Below is a small trained network, with its code and all its weights. Each question gives an input and a class and asks what happens when units are switched off, that is, made to give their printed mean instead of their output.

import numpy as np


def w(rows, s, z=0):
    codes = np.array(rows[::2]) - 128.0
    scale = np.full(codes.shape[1], s)
    scale[-1] = z or s
    return codes * scale


def norm(h):
    return h / np.sqrt((h * h).mean(-1, keepdims=True) + 1e-5)


def f(y):
    return y / 2 * (1 + np.tanh(0.7978845608 * (y + 0.044715 * y**3)))


def log_softmax(a):
    a = a - a.max(-1, keepdims=True)
    return a - np.log(np.exp(a).sum(-1, keepdims=True))


def net(x, mask):
    res = np.array(x, float).reshape(1, 7) / 4 @ E
    u = 0
    for l in range(2):
        y = f(norm(res) @ A[l][:, :-1].T + A[l][:, -1])
        res = res + np.where(mask[u : u + 12], y, B[l][:, -1]) @ B[l][:, :-1]
        u += 12
    return log_softmax(norm(res)[-1] @ U[:, :-1].T + U[:, -1])


A, B = {}, {}
E = w([
[99,104,76,119,31,78,125,4,214],'x0',
[25,119,44,92,156,237,147,117,109],'x1',
[132,131,125,121,130,128,128,129,131],'x2',
[135,131,132,127,124,140,127,120,124],'x3',
[120,131,128,130,130,120,129,133,129],'x4',
[108,95,159,2,4,101,118,206,84],'x5',
[125,131,121,122,135,117,132,138,140],'x6',
],0.0095)
A[0] = w([
[157,154,121,159,206,139,109,129,100,195],'L0N1',
[108,143,78,94,149,83,147,137,155,163],'L0N2',
[155,102,145,77,65,104,107,182,116,24],'L0N3',
[101,123,113,95,11,111,117,135,141,14],'L0N4',
[85,133,103,127,151,153,164,148,70,41],'L0N5',
[117,76,94,137,126,91,122,23,170,62],'L0N6',
[137,130,125,160,114,140,174,82,159,49],'L0N7',
[143,111,165,141,153,117,127,152,118,72],'L0N8',
[187,157,104,113,96,164,113,100,111,144],'L0N9',
[124,87,164,53,74,138,127,194,82,71],'L0N10',
[95,119,151,174,112,104,107,140,96,104],'L0N11',
[8,138,52,77,162,199,128,112,99,253],'L0N12',
],0.012,0.0046)
B[0] = w([
[145,44,219,121,85,95,211,162,137,186],'L0N1',
[194,120,200,160,133,146,123,53,61,142],'L0N2',
[24,195,193,251,131,190,194,131,161,171],'L0N3',
[104,5,229,98,94,117,151,23,120,174],'L0N4',
[143,113,151,150,110,104,60,200,221,155],'L0N5',
[167,254,101,131,153,139,56,166,101,178],'L0N6',
[140,156,88,143,144,103,59,146,107,142],'L0N7',
[139,133,116,82,120,98,192,64,85,142],'L0N8',
[122,102,175,148,156,74,142,146,136,132],'L0N9',
[208,228,61,113,144,117,63,181,57,195],'L0N10',
[166,129,126,163,184,128,166,111,86,130],'L0N11',
[115,77,39,74,152,214,111,129,86,250],'L0N12',
],0.0077,0.016)
A[1] = w([
[104,194,137,180,139,131,129,190,138,127],'L1N1',
[48,116,10,85,185,183,109,118,166,71],'L1N2',
[150,13,146,112,172,132,205,140,160,122],'L1N3',
[96,109,95,141,180,207,115,159,133,134],'L1N4',
[91,162,83,104,98,177,110,56,185,88],'L1N5',
[93,101,107,119,165,203,165,200,120,61],'L1N6',
[127,96,149,110,67,99,129,144,172,105],'L1N7',
[87,54,147,133,118,186,132,122,64,199],'L1N8',
[171,187,144,176,133,43,92,100,132,1],'L1N9',
[47,66,84,81,76,166,138,116,154,62],'L1N10',
[102,133,156,113,83,103,145,60,155,67],'L1N11',
[105,48,200,55,86,132,207,174,132,77],'L1N12',
],0.011,0.0069)
B[1] = w([
[179,139,106,33,146,49,203,67,110,168],'L1N1',
[203,181,248,220,136,49,141,109,54,254],'L1N2',
[89,28,183,150,112,133,159,109,117,199],'L1N3',
[65,163,122,197,36,208,139,126,162,231],'L1N4',
[158,121,118,201,188,124,174,162,36,173],'L1N5',
[58,185,115,118,45,153,81,128,234,208],'L1N6',
[41,113,151,149,124,165,140,127,60,135],'L1N7',
[142,108,76,80,153,85,134,154,226,255],'L1N8',
[122,99,59,49,172,171,68,166,211,167],'L1N9',
[149,90,144,60,216,1,199,90,87,190],'L1N10',
[43,161,139,138,92,149,130,162,157,145],'L1N11',
[163,144,78,194,186,123,83,43,152,189],'L1N12',
],0.0091,0.0096)
U = w([
[195,13,230,186,174,62,192,107,146,69],'0',
[183,191,47,111,188,91,15,87,254,172],'1',
[55,49,122,186,115,218,188,136,235,144],'2',
[155,198,71,245,177,160,124,66,37,255],'3',
[209,251,190,79,128,46,195,183,62,51],'4',
[50,153,234,126,48,63,99,51,176,145],'5',
[116,164,32,34,70,203,65,228,100,27],'6',
[106,24,74,6,153,70,181,36,56,169],'7',
],0.017,0.0015)

Each question gives the input, the list of numbers given to net, and the class t.
The units are the neurons (one row each of A and B). Each row of codes is followed by its name. A weight is (code - 128) times the scale printed after its matrix; where a second scale follows, it is the last column's (A, B and U).
mask holds one flag per neuron, layer by layer. A switched-off neuron (its flag False) gives its mean, the last column of its row in B, instead of its output. The means were averaged over made-up inputs and are rounded, as every weight is.
A unit's drop is (log p(t) with every unit on - log p(t) with that unit switched off) / (log p(t) with every unit on - log p(t) with every unit switched off).
The circuit of an input: a set's keep is (log p(t) with only the set's units on - log p(t) with every unit switched off) / (log p(t) with every unit on - log p(t) with every unit switched off). Starting from the 12 units with the biggest drops (on a tie, the unit counted first), units are removed one at a time, each time the one whose removal leaves the highest keep (on an exact tie, the one counted first), for as long as the keep stays at least 0.8.
circuit, biggest first: the units of the circuit, biggest drop first
top k neurons: the k neurons with the biggest drops, biggest first
top k neurons in layer l: the k neurons of layer l with the biggest drops, biggest first
input [-4,0,7,5,7,-8,8], class 0: circuit, biggest first : L0N1
input [3,-3,4,-2,-4,0,-5], class 1: circuit, biggest first : L0N12, L1N9
input [1,0,-6,-7,-2,1,-7], class 5: top 3 neurons : L0N4, L0N12, L0N3
input [6,-8,4,-8,3,0,2], class 1: top 2 neurons : L1N9, L0N6
input [4,-5,3,7,0,0,-8], class 1: top 2 neurons in layer 0 : L0N6, L0N1
input [-2,3,-5,3,4,-1,-3], class 2: top 2 neurons in layer 1 : L1N6, L1N4
input [1,-4,2,5,6,-7,7], class 1: top 2 neurons in layer 1 : L1N9, L1N2
input [-4,5,6,-8,3,0,0], class 2: top 2 neurons : L0N6, L0N10
input [-1,7,-3,0,5,-5,3], class 2: top 2 neurons : L1N4, L1N6
input [2,1,5,-6,-5,0,7], class 3: top 2 neurons : L0N6, L0N1
input [1,7,8,-1,2,5,5], class 7: top 2 neurons : L1N10, L0N4
input [2,6,-2,-1,-1,0,5], class 3: top 3 neurons in layer 0 : L0N1, L0N4, L0N12
input [0,5,4,-1,7,-2,3], class 2: top 2 neurons : L1N4, L0N10
input [-5,1,-7,-5,-7,3,-7], class 6: circuit, biggest first : L1N2
input [-7,2,8,-4,-4,0,-2], class 2: top 3 neurons : L0N1, L0N6, L1N3
input [8,2,-1,4,8,0,-4], class 3: top 3 neurons : L0N6, L0N1, L1N5
input [2,7,4,-6,-2,0,-7], class 3: top 2 neurons : L1N2, L0N1
input [1,4,-1,-1,-7,5,-8], class 7: top 2 neurons in layer 0 : L0N4, L0N6
input [-1,0,-5,-5,-2,-2,3], class 0: top 2 neurons in layer 0 : L0N1, L0N12
input [2,-7,5,6,7,-4,-7], class 1: circuit, biggest first : L1N9
